Each row has two labels, one from each of two sets.
[ -0.1  12.1 -18.0  -8.3  31.0  10.7 -11.5 -10.3  19.0  -2.4  -7.4  -5.5
   4.0 -10.8 -11.3  12.8  -4.8   3.7 -10.7   8.4 -15.4  12.1  -9.6   6.7
   1.2]
(21), <92>
[  7.6   3.5   7.6  -5.3  22.5  -5.8 -19.6 -16.3  17.9  -6.9  -4.0  -6.5
   4.3 -16.9   3.6   4.9   1.7  -2.9  -6.5   0.1  -7.7   1.9  -4.8   3.3
   5.5]
(15), <93>
[ -1.2   8.2  -2.3  -7.0  51.9  -1.0  -9.7 -19.2   9.9  -1.5  -5.7 -13.9
   7.5  -0.6   4.5  -4.6   3.9  -1.5  -8.9  -5.4 -16.2  -1.8  -6.2  -3.5
  -2.7]
(15), <91>
[  0.6   7.2  -4.4  -7.3  11.0   2.5  -5.6 -20.4  33.2   1.7  -0.1   1.1
   1.8 -14.3  -7.4  -0.7  -2.0   3.5  -6.0   5.1  -7.0   1.0  -7.3   6.1
   5.2]
(21), <93>
[  3.5   6.9  13.9  -6.2   3.2   0.9   5.0  -9.3  37.9  -2.1  -8.6   8.1
  16.3 -10.5  -0.4  15.3   6.8  -8.6  -3.6  -0.2   3.1  -0.2  -8.4   3.0
  12.1]
(21), <93>
[ 23.9   6.4   9.3  -1.8  31.6   0.1 -11.1  -4.9  24.9  -6.2  -6.6   6.3
 -12.0  -8.2   3.0   2.9  -5.0  -4.8  -9.8  16.7  -1.3  -0.5  -1.4   6.6
   7.0]
(15), <93>
[  8.4  10.7  -6.9  -4.7  68.8  -2.9 -24.3 -17.1  30.0 -14.0  -2.7 -18.2
  -3.4 -18.3   6.3   2.4  -1.0  -7.6  -8.0   5.0  -9.5  -4.6   3.0   0.7
   3.6]
(15), <91>
[  7.9  12.5  -1.3 -10.1  56.1  -6.0 -20.5  -0.5  11.9  -3.2  -5.9  -8.0
   5.8  -5.3   2.9   0.9   1.3  -7.8  -1.6  -6.6  -6.4   2.8 -55.3  -3.7
   1.0]
(15), <92>
[  0.1  15.3 -32.3  -9.8  22.8  14.0 -27.6  -7.8  43.2  -0.5 -11.6   4.8
   8.6  -7.5 -17.9  29.4  -8.4  -2.2 -21.5   2.3 -20.8  -3.9  -3.3   6.6
   5.8]
(21), <91>
[  8.3   2.4  23.8  16.1   6.1   2.2  -8.4  -0.1  13.7  -2.5   0.5   1.7
  -0.5  -6.1   6.3  -1.8   0.8  -8.5  -0.8  -0.8  -3.9  -3.5 -10.2  -6.2
  12.4]
(15), <93>
[  8.2  10.2 -15.0  -9.1   6.9  22.9   1.0  -1.7   8.1   5.6   1.1  -5.4
   3.1   9.8  -5.8   7.6   2.1  -2.8  13.2 -10.1 -16.1   6.9  -8.3   1.5
   1.8]
(21), <92>
[  4.7  16.3 -16.3  -0.2  46.6  13.6 -25.9  -3.9  31.1  -3.9  -0.4  -4.2
   6.1 -14.2  -6.0  16.0   1.0   1.3 -14.3   0.7  -6.3  -1.1   0.7  10.2
  -4.0]
(21), <91>
[  5.9  26.2 -17.7  -3.3  46.0  35.1 -18.6   6.6  36.5  -0.3 -19.4   3.9
  -1.3  -7.9 -15.4  16.7  -4.1  -2.0  -2.0  -3.8 -11.7   3.5  -0.6   9.2
  -3.7]
(21), <92>
[  0.8  -1.5   6.1   4.2  18.4  -4.4  -6.5 -12.9  28.4  -5.0  -3.2  -2.2
   5.2  -7.9  -9.7   1.6  10.2  -3.1 -13.4  -5.0  -1.8  -1.5 -12.4   2.3
   7.9]
(15), <96>
[  5.4  16.5 -10.5  -6.2 -12.9  12.6  -1.2   0.7  20.9   9.5  -2.1  27.0
  -4.9   1.0 -11.5  12.8   8.6  -2.5  -5.0  -9.6  -1.0  11.8  -9.5  -5.9
  -0.5]
(21), <92>
[10.9 15.6 -2.9 -2.5 19.3  1.1 -8.7 -1.7  1.3 -4.2 -1.3 -5.8  1.6 -8.8
  5.7  0.3  5.9 -2.5 -0.2 -6.9  0.1 -3.2 -9.4 -4.3 -2.8]
(15), <92>
[  4.1  11.2   3.7  -2.1  24.1  -4.2 -10.2  -4.5  19.5  -0.5  -8.1   1.9
   0.1  -4.8  -2.3  11.5   0.3  -4.0  -6.9 -28.8   8.2  -2.4  -4.5  -2.9
  -1.7]
(21), <93>
[  6.1  14.3  -1.5  -8.8  49.1 -21.2 -12.1 -24.5  43.8 -14.5  -5.5 -15.0
   5.3 -23.8  -2.0   9.9   9.8  -3.9 -11.9   6.3   0.0   3.0 -11.9  -5.4
  16.5]
(21), <91>
[  9.3   2.8  11.1  -8.6  37.3  -1.5 -15.6 -15.0  23.8  -5.0  -3.4  -5.9
   4.2  -8.5   6.3   4.3   9.6  -3.0 -11.7  -9.2  -5.4   1.1 -16.0  -7.4
   9.9]
(15), <93>
[  9.4  15.0 -11.5  -3.8  51.2   6.2 -16.5  -7.5  16.3   4.5  -9.5 -18.5
   0.4   2.2   1.4   0.8  16.5  -1.0  -0.8   0.2 -12.9  -1.3  -1.6   3.1
   7.7]
(15), <91>
[ -0.3  19.1 -13.9  -6.3  47.7   6.0 -26.9  -5.2  12.9  -4.4  -8.0   0.8
   1.7   8.5  -2.2   8.5   1.2  15.5 -24.8  -1.2  -0.5  -3.7 -12.7  -1.1
  -3.5]
(21), <92>
[  9.7  27.4  -8.3  -6.9  33.4  16.6 -17.9 -13.8  27.7   4.9   4.0  -4.0
   3.3  -2.3  -3.3  23.1   2.4  -5.9   4.2  -0.4 -11.4  -2.5  -8.2  -4.2
   2.6]
(15), <92>
[  7.1   4.1   9.5  -3.1   5.6   1.4 -16.5 -18.0  17.3   1.1  -5.9 -14.0
   0.9 -12.3   9.3  11.3   1.2  -1.4   1.3  -0.1  -4.6   1.2 -11.2   1.7
  -0.9]
(15), <91>
[  7.1   7.7  13.9  -2.1   4.2  -8.9 -10.7 -16.6  26.3  -9.0   8.4   5.1
   2.4 -13.1  -3.9   8.8  10.9  -4.4  -2.3  -4.4   9.5 -15.5   4.3  -2.2
   8.1]
(21), <93>
[  2.9  16.4 -17.4   2.2  30.2  13.3  -5.7   0.0  18.5  -5.7  -7.3   3.4
   6.3   0.6 -10.6   8.5   7.0  -5.8  -4.8 -14.9   2.8   1.0  -5.6   0.2
  -6.6]
(21), <92>
[  3.6  21.0 -15.3  -1.2  16.6  14.5 -15.6  -9.3  24.1   3.1  -9.0 -14.5
   2.1  -6.0  -6.8  15.7   4.2   4.1  -3.6  -5.8 -11.9   3.5  -7.2  -3.8
  -5.3]
(21), <92>
[  2.0  16.2 -33.6  -1.0  27.2  29.6 -19.6   7.8   2.4  14.8 -11.3 -19.0
   7.1  10.5  -4.7  12.5 -14.2 -11.3  -0.4   3.0 -39.6  -4.1   0.9  -1.1
  -1.5]
(15), <91>
[ 12.8  12.4 -17.8  -1.0  46.9  -6.5 -16.1  -8.3  18.9 -11.6  -6.9 -30.3
   3.8 -21.6   5.2  11.8   0.4  -5.1 -13.0  -1.7  -2.7  -6.5 -13.0  -2.8
   5.2]
(15), <91>
[  1.6  -1.9  10.7   2.4  44.5 -13.6  -5.0   5.2  25.4 -16.9   2.5  -1.1
   2.2 -16.2   5.4 -10.7 -13.0 -10.8 -13.1   0.0   7.1  -4.7  -6.8   1.3
   6.7]
(21), <93>
[  5.7   3.3  32.5  -2.0  17.4  -3.2 -26.4  -2.5  12.6  -6.8  -2.2  10.0
   1.4  -8.3   1.7 -13.1  -6.5  -6.6 -11.5  -5.9  16.7 -11.0 -14.7  -4.8
   1.5]
(15), <93>
[ 10.7  18.2   3.8  -5.2 -12.0   6.2  -6.3 -10.7   7.8   0.6   0.1   3.9
   3.3  -1.4   2.1   5.7  13.4  -6.6   8.2  -4.5  -4.6   1.7 -10.8  -2.2
   7.7]
(15), <92>
[  4.4  11.1 -13.1   2.0 -22.8   7.2  -2.7  -9.6  17.9  13.1  -0.9  -3.2
  -0.3  -2.8  -2.5  16.3  -3.0  -1.0   6.5  -2.2  -3.0   4.0  -6.9   1.6
  -2.0]
(21), <91>

Each row has two labels, one from each of two sets.
[  0.7  -2.1 -13.1 -15.8  -5.3   0.3  -4.3  10.5  -5.2   0.0   2.8  10.2
  -5.1   7.5   4.1  -2.6  -9.2   1.7   4.7  -5.4 -10.3   3.3   7.4  -4.2
  -0.6]
Kis, (49)
[-12.1  -4.6 -26.3  -1.0   3.7 -14.5  -8.1  21.0 -18.1  -5.5  -2.0  -7.4
  -4.6  19.0   3.1  -1.9  -3.7 -17.1  -3.5  -3.3 -21.3  -8.9  20.6  -7.6
  -5.6]
Kis, (50)
[ -2.4 -11.2 -16.6 -38.2  -0.8  -0.8  -4.9  12.9  -8.3   0.1   1.2   1.7
  -5.8  -7.0   2.5   1.0  -3.1  -5.7   6.8 -14.3  -5.5   9.9   8.6  -3.5
  -9.5]
Kis, (50)
[ -5.4  -7.0 -21.9 -14.0   0.8  -8.7  -7.6  19.4 -13.7  -5.7   0.8  -1.3
  -3.5   6.8   5.1  -2.6  -1.5 -10.8  -1.6  -4.3 -16.1  -1.5  11.6  -4.9
  -9.2]
Kis, (50)
[ -8.3  -9.3 -10.1  -8.0  21.0  -2.5  -2.1  12.8  -3.2  -2.7  -3.9  -6.3
  -9.5   9.4  -5.9  -2.2  -4.2  -2.7   0.7  -9.3  -8.0  -0.7   0.4   0.9
  -4.5]
Kis, (50)
[  2.2  -8.3 -17.1 -21.6  -3.8  -6.9  -0.3   9.0  -7.2  -2.7   1.1   6.6
  -7.0  -4.3  -8.5  -0.7   0.6  -7.0   5.2  -8.2  -4.5   3.9   4.5   5.0
  -9.5]
Kis, (50)
[ -4.1  -4.6 -25.6 -23.7  -2.7  -5.0  -6.6  13.6 -10.5  -3.5  -1.0   1.5
  -0.4   1.5   0.6   2.4  -1.2  -6.9   1.1  -8.6  -6.3   3.1   9.4 -10.2
  -9.0]
Kis, (50)
[  4.8 -10.4  -9.6 -28.7  -5.8  -5.4  -6.3   1.4  -2.4 -10.4   0.4  -9.8
   5.1  -2.0  10.6   2.5   3.3  -5.7   4.3  -8.5   1.4  14.5  -9.9  -3.9
 -10.6]
vina, (50)
[ -2.1   1.0 -22.0 -20.9  -2.5 -16.4  -6.2  11.3 -14.4 -13.0  -7.4 -13.4
   9.1   8.3   3.3  -1.4  -2.6 -11.3   1.3  -2.8  -7.4  -2.1   5.7  -4.7
  -6.4]
rer, (50)
[ -9.3  -9.6 -11.5  -2.8  -1.1  -3.0  -5.6  22.0 -13.6  -5.9   0.7  -7.7
  -3.1  13.0   1.0  -5.2 -13.1  -6.4  -7.3  -5.3 -20.4  -5.9  13.6  -3.9
  -1.1]
Kis, (49)
[ 10.1 -18.1 -16.2 -25.1  -6.1  -9.1  -4.5   0.6  -9.7  -9.7  -1.9  13.0
  -3.8  -3.1   3.9  -1.4  -1.4  -0.2   7.6  -7.5  -1.5  19.1  -8.4  -3.6
  -8.6]
vina, (50)
[ -8.3  -8.7 -19.3  -8.0  -0.6 -14.7  -1.5   7.2  -8.2 -12.6  -4.9  -6.2
   1.2   3.4   3.6   2.9 -11.9 -11.0   1.0  -1.0 -11.2  -0.8   2.0  -2.7
  -3.8]
rer, (50)
[-15.3  -3.5 -21.1  -2.0   7.8  -0.5  -6.9  16.6 -18.0  -3.5  -0.6  -6.8
   5.4  20.7   7.6  -7.1 -14.0  -3.4  -9.1  -4.2 -23.0  -4.6  19.6  -7.2
  -3.4]
Kis, (49)
[ -4.0  -3.3 -11.8 -18.5  -1.8  -3.1  -1.9   9.5 -10.9  -4.8  -0.6  -0.8
  -5.7  -9.0   1.0   0.0  -2.8  -7.6   0.9  -7.0  -2.9   4.5   2.7  -2.8
  -7.2]
Kis, (50)
[  1.2 -10.1 -14.7 -32.9  -8.2   0.6  -2.8   9.3  -3.1   6.0   4.8  10.5
 -10.0  -5.9   5.6   1.2  -0.5  -3.9   5.2 -12.2  -1.0  14.9  -4.3  -3.8
 -12.2]
Kis, (50)
[ -6.4  -5.1 -26.4  -3.9   0.8 -22.0  -5.3  17.6 -13.4 -11.9 -11.7 -13.9
   1.0  17.8   8.0  -2.3  -7.5  -8.6  -9.7  -6.4 -16.4  -9.7   9.0  -2.5
  -5.0]
rer, (50)
[  2.4 -26.1 -17.3 -26.5  -8.4   4.0  -6.9   3.1  -6.2 -10.6   0.3   8.7
   4.7  10.8   8.8   3.1  -5.8   2.1  -1.8  -3.7 -18.6  15.1   1.1  -9.7
  -6.4]
vina, (49)
[-10.5 -14.2 -17.3  -6.9  -1.4  -4.1  -1.8  17.7 -12.3 -10.6  -1.4  -8.3
  -6.3  17.8   8.3  -2.8 -12.0  -6.9  -5.6 -10.8 -23.3  -7.7  15.5  -9.3
  -1.9]
Kis, (49)
[-10.4  -6.5 -17.7 -12.4   1.8  -4.5  -5.8  23.2 -16.1  -4.4  -4.0 -11.2
  -1.8  14.6   2.0  -0.6  -3.5 -13.3  -6.1  -7.5 -13.3  -6.3   1.0  -4.7
  -2.8]
Kis, (50)
[  1.8 -20.8  -7.9 -24.7  -7.7  13.9  -0.9   8.4  -5.1  -1.6   2.8   7.6
  -4.3  11.9   4.6  -0.6 -15.5   4.0   0.1  -8.1 -12.4  13.5   6.0  -2.8
  -3.4]
Kis, (49)
[ -4.1 -14.2 -12.6 -19.4  -4.4   4.2   0.2  10.1  -8.2  -2.9  -2.6   0.9
  -3.6   4.4   4.5  -4.3  -6.2  -4.7  -1.2  -8.5 -12.3   8.2   5.4  -3.6
  -8.1]
Kis, (49)
[-11.7  -7.6 -14.1  -7.5   1.2 -11.4  -3.1  11.9 -11.9  -9.6  -1.9  -2.3
  -4.0   9.0   9.7  -3.3 -21.1  -7.5   1.8  -4.6  -7.4  -0.7   8.8  -0.9
  -5.9]
Kis, (50)
[ -6.3  -6.4 -14.5  -5.9   1.1  -0.7  -3.5  16.3  -7.7  -1.0  -0.3  -7.0
  -9.2   4.8   4.0   1.3  -2.5  -6.0  -0.2  -6.2 -10.3   1.4 -12.2  -5.2
  -2.8]
Kis, (50)
[-10.9 -11.5 -19.3 -12.9   1.0  -9.5  -3.2  24.7 -10.0  -3.0  -0.9  -8.4
  -8.9   4.6   4.6  -0.6  -8.7 -13.9  -1.5  -8.8  -7.8  -0.2   7.5  -0.8
  -8.8]
Kis, (50)
[-10.9 -16.9 -33.6 -22.7   5.3   7.4 -11.2  26.3 -19.6  -8.1  -0.9  -1.6
  -2.2  22.7   6.5 -10.9 -13.6 -10.8  -7.3  -8.7 -28.0   4.9  13.8 -11.2
 -11.4]
Kis, (49)
[-16.1   1.9 -15.2  -6.8   1.2   1.1  -3.8  17.3  -9.3   1.5  -1.4 -10.7
  -2.4  15.2   6.7  -0.1  -4.1 -12.3   9.2  -5.1 -13.8 -11.5  11.0  -4.6
   3.9]
Kis, (50)
[ -2.3  -4.1   2.2  -2.0   1.2   6.1  -5.7   7.0  -4.9   0.3  -9.2   7.0
   5.1   4.9   4.4 -13.0  -9.3   1.7   1.0  -4.1 -15.2   5.0  14.4  -3.3
  -8.7]
Kis, (49)

Each row has two labels, one from each of two sets.
[  2.6  22.0  -6.9   5.3   8.5  -2.0  -4.8 -18.4  -2.6   1.8   3.6  -0.4
  -2.5  10.6   2.5  73.5   0.3   3.2   6.9   0.9  -6.9   2.2   0.9  -3.9
   7.6]
kasen, N
[ -0.5  -8.0   6.4  -7.3 -10.2  -3.5   4.6  -7.0   5.9  -7.4   7.3  -4.7
  -8.8   1.4 -10.4  -1.2  -1.4  18.4  -0.9 -10.5  14.3   1.7  -8.8   5.8
  14.0]
kasen, B
[ 0.0 -3.0 -3.5 11.0 -2.6 -5.7 -3.6 -6.5 11.3  3.3 -0.1 -5.8 -3.0  4.5
  0.0 -2.8 -0.2 -6.4 -0.2  4.8 -2.5  8.1  0.6  9.7 -9.6]
ligap, P
[ -2.7   5.5   0.2   9.3 -11.9  -4.9   2.5 -21.1   3.2   9.2  13.5  -2.4
  -4.1  -7.5  -9.3   9.6   1.5   6.2 -15.3   6.7  20.3  -6.1  -8.4   4.8
  -3.5]
kove, P
[ 1.1 -7.9 -2.9 -1.3  1.6 -8.5  3.7  6.8 18.5 -3.8 -3.2  4.1 -8.7 -1.9
 -8.3 -6.0  0.1  5.3 10.8  4.6 -4.2  4.9  4.7  4.1  4.8]
ligap, B
[  0.8  -0.6   3.5 -10.2  -2.6  -2.8   0.5  -8.4  16.7  -2.3   3.3  -7.1
  -8.5   5.3  -6.4   7.0 -10.2  16.4  -4.1  -4.0   5.3   0.4 -11.1   2.6
  10.1]
kasen, B
[ -1.3   3.2   3.1  -5.9  -8.3  -6.1  -1.4  -8.7  11.9  -1.4   3.4  -3.1
  -0.7  10.5  -4.2  22.9  -8.4  26.2   2.0   0.8  16.8  -0.9 -15.3   0.9
  11.7]
kasen, B
[  0.5 -10.3  -4.0   1.0 -11.2  -1.9   2.9  -7.8  17.8  -3.2  13.9  -8.1
  -8.5   4.7 -16.9   3.4  -5.8  14.9 -10.5  -0.9  46.4  16.3  -5.7  18.0
   1.4]
Reb, Y
[  2.5   3.6  -1.7  11.1   4.1  -2.3  -2.1 -13.4   6.5   6.3  -4.1   0.5
  -5.5  -1.9   3.3  -9.6   0.6  -9.7  -6.4   1.5 -10.1   3.2  -3.2   3.5
 -12.3]
Reb, P
[ -2.6  12.1  -2.7   5.2  -2.9  -0.8  -2.5 -15.2  -8.4   2.4   6.4   3.4
   2.5 -16.8  -0.7  60.4   0.7   4.6   5.7   4.3  -4.6  -1.6  -6.7 -10.3
   8.0]
paku, N
[  4.7  -6.8  -4.1   5.2  -5.8  -0.8  -0.1  -5.6   7.4   3.6   5.6 -10.8
  -1.7   4.3  -4.0 -14.7   0.1   1.4  -5.5   2.1  26.2   0.7  -1.2  11.8
  -9.7]
Reb, Y
[-2.5 -7.0 -0.5  7.6 -7.4 -8.5  1.3 -5.0 -4.4 -2.3 17.3 -3.6 -0.2  4.8
 -9.5 17.8  2.0 10.9 -8.6  1.9 40.2 -4.9  9.0 13.6 -6.2]
kasen, Y
[  0.7  -3.8   3.3  -1.7  -2.5   3.4  -3.6   1.3   2.9  -1.7   6.0  -8.0
   3.6   1.6  -3.7   5.2  -2.8  -2.0  -3.7  -1.6  21.1   4.2   6.7   9.8
 -13.5]
ligap, Y
[  3.3   4.3  -0.9  -2.6  -8.5   0.2  -0.1  -5.5   9.8  -4.4  10.7  -8.6
 -11.5   7.7 -10.9   7.3   2.3  15.4  -4.1  -0.1  40.0  -3.9   1.8  14.0
   3.8]
kasen, Y
[ -3.6  -2.7 -12.0  12.1  -4.1  -5.8   1.5  -4.9   6.7   3.7  -2.1  -6.1
  -4.3  -7.2  -6.1  12.9  -0.1  -5.6  -2.8   6.6   0.6   2.8  -5.5   7.0
  -6.1]
Reb, P
[  2.2 -29.2   5.4   6.8 -17.3 -14.7  -2.4  -7.8  16.9  -3.4  19.3  -8.8
 -21.1   3.2 -36.0 -19.7  -7.6  33.0  -5.4  11.4  51.3  -7.5 -24.6  17.9
  14.9]
kasen, B
